Where the symbols take the points:
bup: gu>nir, ga>num, na>dad, vo>sul
das: gu>zuf, ga>vin, na>vad, vo>suk
nen: gu>mus, ga>lan, na>bet, vo>tir
zet: gu>kem, ga>nug, na>tiz, vo>vob
vob: gu>num, ga>miz, na>beb, vo>gak
tir: gu>feg, ga>vom, na>des, vo>fon
bet: gu>fon, ga>nen, na>gen, vo>des
leg: gu>dep, ga>neb, na>vin, vo>tor
nuf: gu>vav, ga>ged, na>rer, vo>rut
tar: gu>tiz, ga>fuf, na>fiv, vo>dud
fus: gu>ged, ga>zuk, na>kag, vo>vep
fon: gu>reb, ga>mus, na>sep, vo>pak
bil: gu>mut, ga>kul, na>reb, vo>rur
vul: gu>zib, ga>muk, na>pab, vo>vum
vav: gu>geb, ga>det, na>fab, vo>mot
pez: gu>fas, ga>tum, na>ger, vo>bam
lav: gu>gem, ga>mut, na>neb, vo>das
kat: gu>beg, ga>bif, na>tum, vo>mim
neb: gu>suk, ga>lav, na>leg, vo>vad
kot: gu>pez, ga>geb, na>gim, vo>bif
buk: gu>fiv, ga>von, na>tam, vo>mov
bol: gu>lof, ga>tiz, na>miz, vo>fod
lak: gu>mur, ga>pas, na>sav, vo>bor
rep: gu>muv, ga>sig, na>bek, vo>vas
mas: gu>faz, ga>mak, na>sel, vo>vul
fod: gu>dad, ga>beb, na>kem, vo>mol
mot: gu>zok, ga>vup, na>los, vo>kot
dit: gu>dag, ga>sep, na>feg, vo>bil
pas: gu>dus, ga>lef, na>lak, vo>duk
pid: gu>rer, ga>kag, na>zar, vo>dur
zad: gu>das, ga>rur, na>saz, vo>neb
num: gu>ler, ga>mol, na>bup, vo>rel
vup: gu>gon, ga>zif, na>mot, vo>geb
lef: gu>zek, ga>nir, na>pas, vo>tem
sul: gu>sav, ga>rel, na>taz, vo>lef
fuf: gu>zet, ga>mov, na>tar, vo>rav
zuk: gu>dur, ga>tok, na>fus, vo>zar
dag: gu>leg, ga>bom, na>rur, vo>mut
mut: gu>tor, ga>saz, na>lav, vo>vin
zuf: gu>vep, ga>non, na>tok, vo>kag
gof: gu>gen, ga>vum, na>rez, vo>lan
nop: gu>zif, ga>rer, na>nul, vo>det
mov: gu>nug, ga>rok, na>fuf, vo>vev
zok: gu>suz, ga>gon, na>bif, vo>pez
dab: gu>vul, ga>zor, na>muv, vo>sel
lof: gu>sul, ga>gak, na>mol, vo>dad
vad: gu>tok, ga>das, na>tor, vo>dep
von: gu>tar, ga>viz, na>buk, vo>rok
mim: gu>zoz, ga>ger, na>suz, vo>kuz
mif: gu>rav, ga>tam, na>rok, vo>tar
miz: gu>mol, ga>bol, na>vob, vo>kem
siv: gu>mas, ga>bek, na>tav, vo>dab
kub: gu>buk, ga>nus, na>rog, vo>sos
bop: gu>tav, ga>nuv, na>kis, vo>rep
bek: gu>mak, ga>rep, na>siv, vo>zor
muv: gu>pab, ga>dab, na>mak, vo>zak
muk: gu>rez, ga>zak, na>vul, vo>faz
rer: gu>fab, ga>nuf, na>nop, vo>fel
bak: gu>mif, ga>rog, na>mig, vo>von
vev: gu>miz, ga>fiv, na>rav, vo>zet
nir: gu>bor, ga>ler, na>lef, vo>sav
fas: gu>mig, ga>kuz, na>gup, vo>kub
nik: gu>lan, ga>pab, na>faz, vo>rez
sel: gu>vum, ga>mas, na>zak, vo>pab
bom: gu>neb, ga>reb, na>dag, vo>saz
sut: gu>rut, ga>vep, na>dur, vo>rer
beg: gu>rog, ga>bam, na>kuz, vo>zoz
rel: gu>lak, ga>fer, na>sul, vo>nir
fiv: gu>bol, ga>tar, na>vev, vo>nug
nus: gu>von, ga>zoz, na>kub, vo>mig
ped: gu>rep, ga>naz, na>mek, vo>kis
gak: gu>rel, ga>kem, na>lof, vo>bup
mol: gu>taz, ga>lof, na>num, vo>fer
pak: gu>zad, ga>feg, na>kul, vo>bom
rur: gu>vin, ga>dag, na>zad, vo>lav
naz: gu>sig, ga>mur, na>ped, vo>bop
vep: gu>nul, ga>zar, na>sut, vo>nuf
tok: gu>sut, ga>zuf, na>zuk, vo>pid
dep: gu>pid, ga>suk, na>non, vo>zuk
lel: gu>kat, ga>los, na>geb, vo>gon
luf: gu>des, ga>zib, na>lan, vo>gen
gud: gu>kul, ga>des, na>mus, vo>dit
vas: gu>zak, ga>tav, na>zor, vo>mak
suk: gu>kag, ga>gem, na>dep, vo>tok
nug: gu>fod, ga>dud, na>zet, vo>miz
rog: gu>tam, ga>kub, na>bak, vo>viz
kis: gu>vas, ga>bop, na>ror, vo>bek
mek: gu>bek, ga>ped, na>nuv, vo>ror
vom: gu>dit, ga>gen, na>tir, vo>mus
tum: gu>kuz, ga>kat, na>pez, vo>suz
lan: gu>gud, ga>luf, na>nen, vo>vom
gup: gu>sos, ga>fas, na>zoz, vo>rog
vin: gu>non, ga>leg, na>das, vo>gem
pab: gu>luf, ga>vul, na>nik, vo>gof
fel: gu>los, ga>rut, na>det, vo>zif
kem: gu>fer, ga>fod, na>gak, vo>num
fab: gu>kot, ga>vav, na>zif, vo>los
tam: gu>vev, ga>buk, na>mif, vo>fuf
gim: gu>ger, ga>kot, na>gon, vo>kat
rez: gu>vom, ga>gof, na>zib, vo>nen
zib: gu>tir, ga>rez, na>luf, vo>bet
dur: gu>fel, ga>sut, na>ged, vo>nop
gem: gu>fus, ga>tor, na>suk, vo>zuf
bif: gu>bam, ga>zok, na>kat, vo>ger
sep: gu>bom, ga>fon, na>dit, vo>kul
fer: gu>pas, ga>dad, na>rel, vo>ler
zak: gu>gof, ga>sel, na>muk, vo>nik
beb: gu>bup, ga>vob, na>fod, vo>lof
suz: gu>nus, ga>mim, na>bam, vo>fas
nul: gu>vup, ga>nop, na>rut, vo>vav
mig: gu>rok, ga>bak, na>sos, vo>buk
los: gu>bif, ga>mot, na>lel, vo>gim
gen: gu>sep, ga>bet, na>vom, vo>gud
rok: gu>dud, ga>mif, na>mov, vo>fiv
tor: gu>zuk, ga>vad, na>gem, vo>non
bor: gu>nuv, ga>duk, na>zek, vo>naz
sos: gu>mov, ga>mig, na>viz, vo>tam
ged: gu>det, ga>dur, na>nuf, vo>nul
zoz: gu>viz, ga>gup, na>nus, vo>bak
feg: gu>rur, ga>dit, na>pak, vo>reb
des: gu>pak, ga>tir, na>gud, vo>sep
dud: gu>beb, ga>rav, na>nug, vo>bol
ror: gu>zor, ga>kis, na>sig, vo>siv
rav: gu>vob, ga>vev, na>dud, vo>tiz
tiz: gu>gak, ga>zet, na>bol, vo>beb
sav: gu>naz, ga>lak, na>tem, vo>zek
viz: gu>fuf, ga>sos, na>von, vo>mif
geb: gu>tum, ga>lel, na>kot, vo>zok
faz: gu>nen, ga>nik, na>vum, vo>zib
det: gu>lel, ga>fel, na>vav, vo>vup
sig: gu>dab, ga>ror, na>rep, vo>tav
dad: gu>lef, ga>bup, na>fer, vo>taz
gon: gu>mim, ga>gim, na>zok, vo>tum
zek: gu>bop, ga>bor, na>dus, vo>ped
zif: gu>gim, ga>fab, na>vup, vo>lel
duk: gu>mek, ga>tem, na>bor, vo>mur
bam: gu>kub, ga>suz, na>beg, vo>gup
kuz: gu>bak, ga>beg, na>fas, vo>nus
rut: gu>mot, ga>nul, na>fel, vo>fab
kag: gu>nuf, ga>fus, na>pid, vo>sut
taz: gu>tem, ga>sul, na>ler, vo>pas
tem: gu>ped, ga>sav, na>duk, vo>dus
ler: gu>duk, ga>taz, na>nir, vo>lak
nuv: gu>siv, ga>mek, na>bop, vo>sig
mur: gu>ror, ga>dus, na>naz, vo>nuv
tav: gu>sel, ga>siv, na>vas, vo>muv
non: gu>zar, ga>dep, na>zuf, vo>fus
ger: gu>gup, ga>pez, na>mim, vo>beg
kul: gu>saz, ga>pak, na>bil, vo>dag
zar: gu>nop, ga>pid, na>vep, vo>ged
saz: gu>vad, ga>zad, na>mut, vo>leg
vum: gu>bet, ga>faz, na>gof, vo>luf
mus: gu>bil, ga>gud, na>fon, vo>feg
zor: gu>muk, ga>vas, na>dab, vo>mas
mak: gu>nik, ga>muv, na>mas, vo>muk
reb: gu>lav, ga>bil, na>bom, vo>zad
dus: gu>kis, ga>zek, na>mur, vo>mek

The rows follow the links: the fewer symbols apart two points are, the more alike their rows tend to be.

Each row is also shifted at random along 7 hidden directions that mean nothing.

Name the point of each row.
[ 42   2  17  22   4  -8  28  -3 -28  21 -12  27 -10 -19 -21   6 -13  43   3  -2 -33 -15   5 -10 -12 -15 -15  10 -14  16   3  13]: beg
[ -5  -3  13  18  25  31 -43 -16 -80  36 -28  15 -22 -24 -26  33 -15  -3  33  -6 -28 -25 -11 -25 -14 -23 -29  -1  -1   6 -23   6]: tam
[124  15   1  15 -18 -29  12 -25 -34  41  -2  33  -5 -14  12  23   6  10   7  -5 -32  -1   7   6  11 -11  15  -9  12  17  12   8]: mot
[  2 -42  -9 -12  29  23 -55  -2 -41  -1 -24 -34  43  11   6  30 -12 -84  31 -16  16 -11 -29 -24  33 -17 -23 -17  60 -17 -28  -3]: zek
[-55 -26  16  23  17 -20  24  15  27  24 -10  15 -11 -18  52 -10 -10  47  -7  -6 -21 -22   9 -12   6 -34   1  -7  23  13  -8  16]: rok
[ -8 -58 -11  -6  17   4 -15  13  -6 -18  -9 -57 -38  20  -4   9 -11  20  -9  24  30   4   5  -5  -5  -5 -33   3  -4  -7 -28 -15]: rep
[-92 -12 -23   3 -31 -15  -6 -10  17  11  32 -28 -24  -3  23 -10  21   3 -27  25   9  19  14   4  -1  -1  20  -6   4   4   4 -20]: rur
[ 49  30 -23 -17  -9  46 -30  -4   2 -18  10   9 -31  22  43   4  28  35   4  -7  28  17  -4  -4 -30  10  17   7  42 -13   5 -13]: nen
[ 12 -49  14   8  25 -66  45  10   9  24 -23  11  23  -1  48  22 -25  11  14 -14  -5 -17   7   9  53 -30  -2 -23  35   1 -12  19]: kem
[ 43  62 -16 -13 -22  59 -10 -14 -44 -23  14  35  17   9 -33   5  24  10  17 -19   7  16 -14 -18 -40  22   7  25  24  -9  23  -9]: lav
[-29   2   9  22 -10 -25  51  -2 -11  24   3  39  34 -23   5  -2  -5  28   0 -15 -33 -11   4 -18   8 -22   5   4  27  15  15  14]: kat
[ 16  46 -12  -5 -29   8 -16 -24 -13  12  19  24  16  -6   2   4  23 -35   6  -9  -8  13  -4   6   1  13  31  -5  12  -1  21  -5]: non
[-66  27 -12  10 -27  48 -63 -15  12  13  28 -19  -9 -21   5 -29  30 -50 -24  12 -17   4  -9 -18 -24   1  21  -2   0  11   6 -13]: ged
[ 32  20   8  15 -18 -10  47   2   8   2  10  28  20 -13 -18 -17   2  30 -14  -6 -26  -1   5  -7 -10   0   5  14  -6  15  24  10]: los
[ 23 -19  -4  24  -3  66 -57  -2 -27   5  -1 -38  -1 -21 -27 -18   5 -31 -21  11 -29 -16 -18 -52 -32 -22 -28  12  15  18 -12  -5]: pez
[ 30  19  -2 -22  19 -12  -7 -13 -41   7 -20  35 -11  18  18  47  -5   9  48 -18  25   5  -1  24  15   9   6 -12  16 -21  -8   1]: tav
[-12 -30 -12 -22  13  -5 -28   3   4 -16  -6 -38  29  20   7  12  -5 -68  10  -1  30   6 -12   6  34   5  -4 -16  22 -18 -15  -8]: vas
[-70  11   8 -22  22   4   6  12   6 -30  -9   3  10  16 -30   2 -14  -9  20  -6  28   2  -4  17   2  23 -10   5 -33 -21  -6  -1]: sig
[ -8 -25  23  13  27 -17  11  17  23   6 -20  -8 -53  -6   4  -7 -21  52 -10  16  -7 -16  16  12 -11  -9 -19   1 -51   9 -18   9]: miz
[ 78 -28 -31  -6 -23   5 -16 -25 -81  -3   9 -44   5  14 -61  36   5 -34   3  20  12  20  -6 -13   1   5 -26   6  12  -3  -6 -25]: reb
[ 13 -35   3  -2  30  13 -15  12 -15  -8 -24 -19 -13  11   9  15 -15  13  11  -2  14 -11  -5 -11   1 -14 -27   0  17  -7 -24   2]: lak
[ 38 -12  19  12  15  -4 -22   1   2  17 -17 -11   4 -17 -14  -3 -15 -43  -2   3 -26 -18  -6   0  14  -8 -11 -11 -27  10 -10  11]: sos
[-38   8   3 -21  27  42 -19  19  16 -37 -13   3  46  16   6  -8  -5 -36  20 -29  25  -7 -25 -14   4   7  -6   4  33 -21  -6   6]: naz
[ 12 -14 -14 -12 -23 -75  48 -16 -16   8  14  -5  11  13 -13  27  -2  -8   4  14  17  25  19  36  39  14  13 -12 -15  -5   9 -11]: fon
[ 33 -22   0  20 -13 -12  -7  -8  -3  25   5 -17  27 -20   3  -6   1 -44 -17   4 -32  -9  -4 -17  20 -20   1 -11  19  18   2   4]: zok
[-15 -18   0 -18  19  -8 -11  14  30 -19 -10 -21   8  18  19   0  -8 -28   5  -3  28   1  -4  14  22   7   0 -11   2 -16 -12   0]: kis
[ 47  27  -3 -27  11 -24 -15 -14 -12   7 -12  26 -16  19  27  37   2 -16  37 -12  27  11   4  43  24  20  23 -20  -4 -21  -2  -2]: mak
[ 54 -13 -21  -7 -29 -22  36  -3   0 -18  20 -21  18  17 -16  -1   9   6 -19  11  14  23   7   4   8  10   2   8  11   0  15 -13]: dag
[-48   4  18  -9  33   0 -34   2   0   5 -22  -2 -35  -1  -7  12 -16 -17  21   5   9 -10   1  25   2   8  -8 -12 -51 -10 -22   2]: pas
[ -29   -6   37    7   25   -2   14   25   27  -27  -17  -26  -16   -9  -93  -32  -34   -7  -17   24  -12  -14    5   19  -17   22  -39   17 -126    7  -10    9]: fiv
[-67  15 -13 -13  -1  48  -9   6 -16 -36  10 -11 -50  18 -35  -5   9  63  -3  15  32  16   5  -7 -56  22 -18  29 -27 -12  -4 -20]: gof
[-48  35  -1   9 -27  -3  39  -7  -3   4  22  36  27 -15 -19 -14  10  20  -6  -9 -18   5   3  -9 -13   4  15  14   2   8  27   3]: rer
[-62 -11  34   2  28 -58  42  12  15   7 -21  11   0  -9 -36   3 -36  -1  12   6  -8 -14  13  36  26   8 -13  -8 -78  -1  -9  15]: beb
[-65 -60   6  24  13  21   1  25  22  -6  -3 -43  34 -15   1 -32 -14 -14 -29   3 -19 -23 -12 -49   1 -35 -29   7  35  14 -14   7]: von
[ -4   5 -21   1 -28 -32  30 -25 -46  24  17  23 -14   2  11  32  14  43  10   4   5  18  15   6   3  -4  15   0  29   0  10 -12]: zad
[ 70  11 -17 -25   2  48 -28  11  17 -45   2 -20  -6  32   7  -8  14   0  -3  -4  36  15 -12  -3 -21  21  -2  13  18 -16   0 -11]: pab
[-21  12 -13  19 -24  20 -36 -32 -62  39  13   1 -46 -23 -17  17  17  12   0  19 -24   3   6 -16 -29 -11   0   3  -6  14  -3 -15]: nuf
[ 18  43  10 -26  27  37 -42  11  30 -26 -16  17 -15  17  18  -4   2 -16  22 -17  25  -2 -11  22 -10  25  11  -3 -19 -21  -5   5]: nuv
[ 88  21  15  12  10  29 -65 -13 -11  27 -17   3 -19 -21   1   1   2 -50   6  -1 -33 -18 -11  -1  -5  -5   2 -13 -21  11  -8   9]: gup
[ 47  19   6  12  23  75 -78   0  -2  20 -20  20 -11 -15  66  -4  12 -11  14 -28 -21 -26 -23 -38 -21 -28   6  -8  64   4 -12  14]: mif
[  0  -3   0  12 -24 -20 -15 -22 -26  21  13 -28   6 -21 -65   0  -2 -67 -14  27 -26   5   3   9  11   8  -5  -7 -57  14   2  -9]: fel
[-22   9 -20  -4 -26  23 -35 -19 -29  -2  21 -31 -21   0 -40   2  17 -28 -10  24   6  18   0  -2 -20  16  -1   5 -24   0   1 -24]: saz
[ -6 -15  18  11  29   5  -1   9 -12  11 -24  12 -17  -8   9   9 -17  30  13  -7 -10 -21   0 -10  -5 -18 -18   0   0   3 -15  12]: tiz
[ 19 -10 -14  20 -28  28  -4  -6 -22   2  20 -28 -49  -8 -31 -14  14  54 -35  31 -14   9  11 -25 -48  -6 -17  23 -17  20   3 -17]: dur
[ 36 -16  14  -7  33 -33  37  -4 -71  13 -38  41  38   6 -17  56 -32   7  58 -30   2 -14  -7   1  35 -12 -23  -6  29 -13 -11  17]: sul
[-41   3 -34 -12 -21  50 -49 -21 -57  -7  18 -22  42   6 -19  15  22 -66  12  -8  14  14 -24 -37  -3   0  -1   3  64 -11   0 -21]: kul
[-33 -15 -17  13 -31 -14  11 -18 -30  18  23 -15  15 -12 -18   4  10 -13 -14  14 -14  10   3 -16   4 -10   1   1  17  11   8 -12]: pid
[-39 -47 -18 -17   9 -21  20  -1 -47 -14  -7 -23  54  22 -20  34 -15 -34  25  -8  30   8 -11 -12  36  -6 -23  -4  49 -19 -12  -8]: muv
[ 86 -64 -23 -11  21  31 -55   1 -47 -11 -21 -59   8  26  11  33  -5 -44  13   0  27  -2 -21 -30  16 -19 -35  -8  67 -13 -33 -12]: ror

Complete each set of four: the symbols that take the first to the second take the third to the fourth, perhaps in another order.
Answers are names.
A [ 40 -12 -12 -14   4   8   8  22  53 -32   4 -17 -44  30  54 -15  11  67 -20   7  37  13  12  10 -18   6   6   6  16  -9  -3  -7]
B [ -9  68 -12 -29 -10  59 -57 -26 -62 -24   7   9  13   8 -82  17  14 -70  34  -6  18  19 -21   7 -25  45  -1  12 -38 -21   7 -18]
C [ 22  34   2   9 -25   7 -22 -14  11  13  17   0 -25 -16 -20 -18  15 -18 -20  17 -22   6   6  13 -18  14  16   0 -50  13  13  -5]
D suz

A [ 11  -7  -4 -19  19  22 -20   6 -15 -28 -13 -19 -13  22 -23  12  -8  -4  14   3  30   5  -6   6  -9  15 -20   6 -13 -17 -15  -8]
B [  8 -17 -24   3 -25  16  35   2 -28 -22  20 -17 -46  16 -24   0  12 102 -22  24  19  21  17 -19 -49   2 -21  33   6   4   4 -21]
C [  2  19 -20   8 -28  53 -30  -9 -16  -7  24 -17 -51  -3 -18 -15  27  40 -25  22  -1  14   4 -21 -58   6  -3  22 -10   9   5 -20]
D kat

A [-84   7  -5  26 -19 -41 -25 -40 -31  88  10  36  -7 -41  71  28  16 -29  16  -5 -41 -11   8  -1  34 -37  42 -38  47  16   0   4]
B [-50 -28  21  23  14 -30  61  13 -14  14 -12  19  14 -17 -20   1 -27  51   2  -4 -25 -20   8 -15   4 -24 -24  10  -5  12  -2  16]
C [ 33 -21 -30 -14 -21  -3 -36 -15  -8  -1  16 -43  16  16  16  13  17 -66  -6  10  22  20  -7   2  26   4  11 -16  36  -8  -3 -20]
D dep

A [ 26  25 -27  -2 -27  30  -7 -27 -70  10  14  27  47  -1  -7  26  21 -19  23 -23  -6  10 -18 -34  -4  -7   8   7  78  -4  17  -8]
B [ 23  37   4   2 -25  -9  16 -12   3   0  15  18  43 -12 -40 -13   6 -47  -5  -5 -21   6  -4   8   8  18  16   2 -25   6  25   4]
C [ -96   -3   20   11   -1  -41    9    0   32   23    3    4   79  -30   -7  -19  -13 -105   -2  -12  -33  -17  -10    5   54   -8   17  -25  -10    8    8   17]
D fuf

A [ 43   5 -28 -15  -3  36 -45 -13 -34  -2   1  -4 -27  20  38  28  21  13  17  -5  29  14  -6  -9 -14  -1   6  -2  57 -14  -8 -15]
B [-38  15 -13  -7 -26  -2  36  -2  -5 -22  24   0  -6   9 -39  -8  10  37 -13  14  14  21  11   5 -23  21   0  20 -24  -2  16 -14]
C [  7 -33 -22 -17 -10 -29  26  -1 -11 -17   8 -25  31  24  -3  18  -1 -15   2   3  30  18   0   4  28   4  -4  -3  33 -13   0 -12]
D dag

A [ 25 -17  10 -16  27 -17  20  16   6 -23 -21  -3  25  18 -11  10 -22 -11  18 -12  20  -4  -6  12  22   7 -16  -2  -5 -15  -9   9]
B [  6  10   6 -16  33  17 -35 -11 -63   4 -29  18  -8   8 -17  45 -15 -16  51 -16  15  -7 -12   6   4   5 -17  -6   0 -19 -20   1]
C [ 23 -37 -30   6 -33 -38  35 -21 -59  21  17 -12  30   4  -4  32   7   1   0   6   0  17   5 -18  25 -19  -3  -3  61   5   6 -14]
D vad

A [ -5 -42   2  -3  28  -7 -20  10   6   3 -20 -24  -3   8  36  12 -13 -16   9  -3  13 -11  -4  -3  24 -18 -11 -16  27  -7 -24   3]
B [ -6  -6  18 -20  26 -21   3  21  52 -28 -15 -16  21  15  -8 -13 -19 -46   3  -2  20  -4  -4  31  29  20  -2 -10 -43 -14  -6   9]
C [-37 -44  12   0  26 -23  19  25  44  -9 -14 -17  30   4  31 -13 -19 -13  -6  -8   7 -15  -4  -4  31 -17  -8 -11  21  -3 -12  12]
D taz

A [  1 -58  18  15  19 -29  35  32  57 -10 -12 -32   6  -2  13 -28 -23  18 -31  10  -8 -16   7  -4  16 -19 -20  -1 -10  11 -11  13]
B [-56 -33  15   5  29 -20  24  18   5  -2 -19  -4 -32   2   2   4 -23  55   4   7   8 -11  12   5  -3 -11 -23   4 -24  -1 -19   6]
C [ -6 -30 -15 -15   0 -46  18  -1   6   3   1 -11  -3  20  43  24   0   8   8   2  30  14  10  21  34  -4  11 -17  32 -13  -7  -7]
D mus

A [  1 -39 -17  -8 -25 -63  57  -3  -4 -12  18 -34  11  18 -34  10  -5   5 -17  25  21  26  18  21  26  12  -6   2 -18  -2   6 -16]
B [-40  44 -22  -4 -22  74 -30 -16 -51 -15  20  14  -5   1 -32   0  26  18   7  -6   6  14 -13 -34 -53  11  -2  27  25  -5  11 -17]
C [-89  74  -2 -30 -18  -6 -25 -18  29  -6  21  26  14   3 -10  -7  19 -73  16  -5  18  20  -2  48  12  46  47 -15 -50 -19  20  -7]
D mut

A [-32 -19  16  -1  33  15  -1  10 -39 -11 -27  -3  14  -1 -50  15 -29  -8  25  -7   1 -17 -12 -13  -1  -4 -39   8 -17  -8 -19   7]
B [-60 -25  -5   0  31  45 -72  -4 -41  13 -21 -23 -55  -1  22  25  -3   8  20   6  14 -13  -8 -20 -20 -20 -23  -6  17  -8 -38 -10]
C [-54 -16 -27  15 -32   2  -4 -22 -46  28  24  -9 -15 -11  11  14  20  24  -9  13  -7  11   7 -26 -12 -21   5   2  45  10   1 -18]
D nop

A [ 47 -12  -8 -20  -1 -41  14   2  27 -11   1 -15 -24  26  24  12   1  10  -2  12  32  18  15  39  21  17  12 -11 -16 -11  -2  -8]
B [ 67 -17 -20 -15 -12 -29   4   1  37  -7  11 -21 -32  26  55   4  15  23 -16  13  31  21  15  26  14   7  21 -12  17  -6   1 -11]
C [ 24  -6 -15   6 -32  -7  13  -4  10  -5  26 -28 -61   5 -14 -13  16  59 -38  38   6  22  24  10 -33  11   0  14 -40  12   7 -20]
D dep

A [-34 -21  14   5  26  13   7  32  62 -16 -11  -3  12   1  51 -30  -8  21 -13 -15   2 -18  -6 -16   2 -17  -2   0  30   1  -7  16]
B [  1  22   4 -25  23  57 -46  27  64 -51  -7 -20 -12  22  11 -33   5 -21  -7  -4  32   1 -13   8 -23  26   1   7 -22 -18  -6   0]
C [  6  21   9  16 -11  13  -5  -8 -10  15   4  15  13 -22 -20 -11   4 -16  -5  -3 -31  -9  -4 -13 -10  -5   2   4 -10  14  10   7]
D fuf

A [-115  -62  -16   -4    0  -23    7   11   12  -17   12  -66  -33   14  -11   -4   -7   17  -24   38   33   13   16    5    2   -1  -21    2  -22   -5  -21  -23]
B [ 21 -27 -31 -15 -13   8 -18   2  15 -18  15 -38  11  23  40   0  18 -20 -13   3  31  17  -6  -9  13  -2   8  -6  59 -10  -3 -16]
C [  0  25  -7   0 -32 -39  35 -17   4  16  22  27  30  -7   5   2  13 -14  -2  -5 -10  14   8  15  21   8  32  -7   8   5  26   0]
D rer

A [ 43  -1  -5 -23  17  11  -8  15  28 -32 -10  -6  16  27  27   0  -1 -12  10 -15  32   4 -10   8  11  11   3  -2  26 -18  -3   2]
B [ -3 -27  -8 -17   7  20  30  27   8 -63   2 -42 -11  32 -59 -15 -12  45 -17  19  39  15   3  -3 -30  23 -39  33 -35 -12  -6 -14]
C [ 63 -27 -23  -4 -23 -27  65  -7 -60 -14  10  -6   2  22 -43  30  -2  66   1  11  18  23  12  -7  -7   3 -23  23  20  -1   8 -15]
D zad

A [-44  33  10  20  -8  30 -20 -11 -15  21   6  21 -21 -29 -22 -14   7   9  -5   3 -33 -10   0 -14 -32  -3   3   9 -28  15   6   2]
B [-15  25  27   6  23  17  -1   7  -3   1 -19  31  17 -16 -26  -7 -16 -11  18 -18 -21 -21 -10  -3  -6   1  -9   5 -27   1   0  19]
C [  8  41 -14  12 -25  17 -10 -34 -65  40  12  49 -33 -16  15  29  24  50  19  -7 -19   6   5 -13 -29 -10  18   5  34   8  11  -6]
D kat

A [-94 -34 -34   0 -14  28 -11  -4 -33  -6  19 -31 -16  11  21  11  17  38  -7  10  26  15   1 -36 -22 -17 -11  11  65  -6 -11 -25]
B [ 79   3  -7   7 -37 -38  38   3  63  -4  27 -12 -32   5  23 -29  18  43 -48  25  -3  19  25  26  -6  12  26   3 -28  16  22  -6]
C [-11   8 -21   6 -28  35 -12 -15 -41   1  20  -3  53  -9 -25  -2  16 -41  -2  -9 -13   5 -19 -42  -6  -7   0  10  53   5  13  -8]
D fas

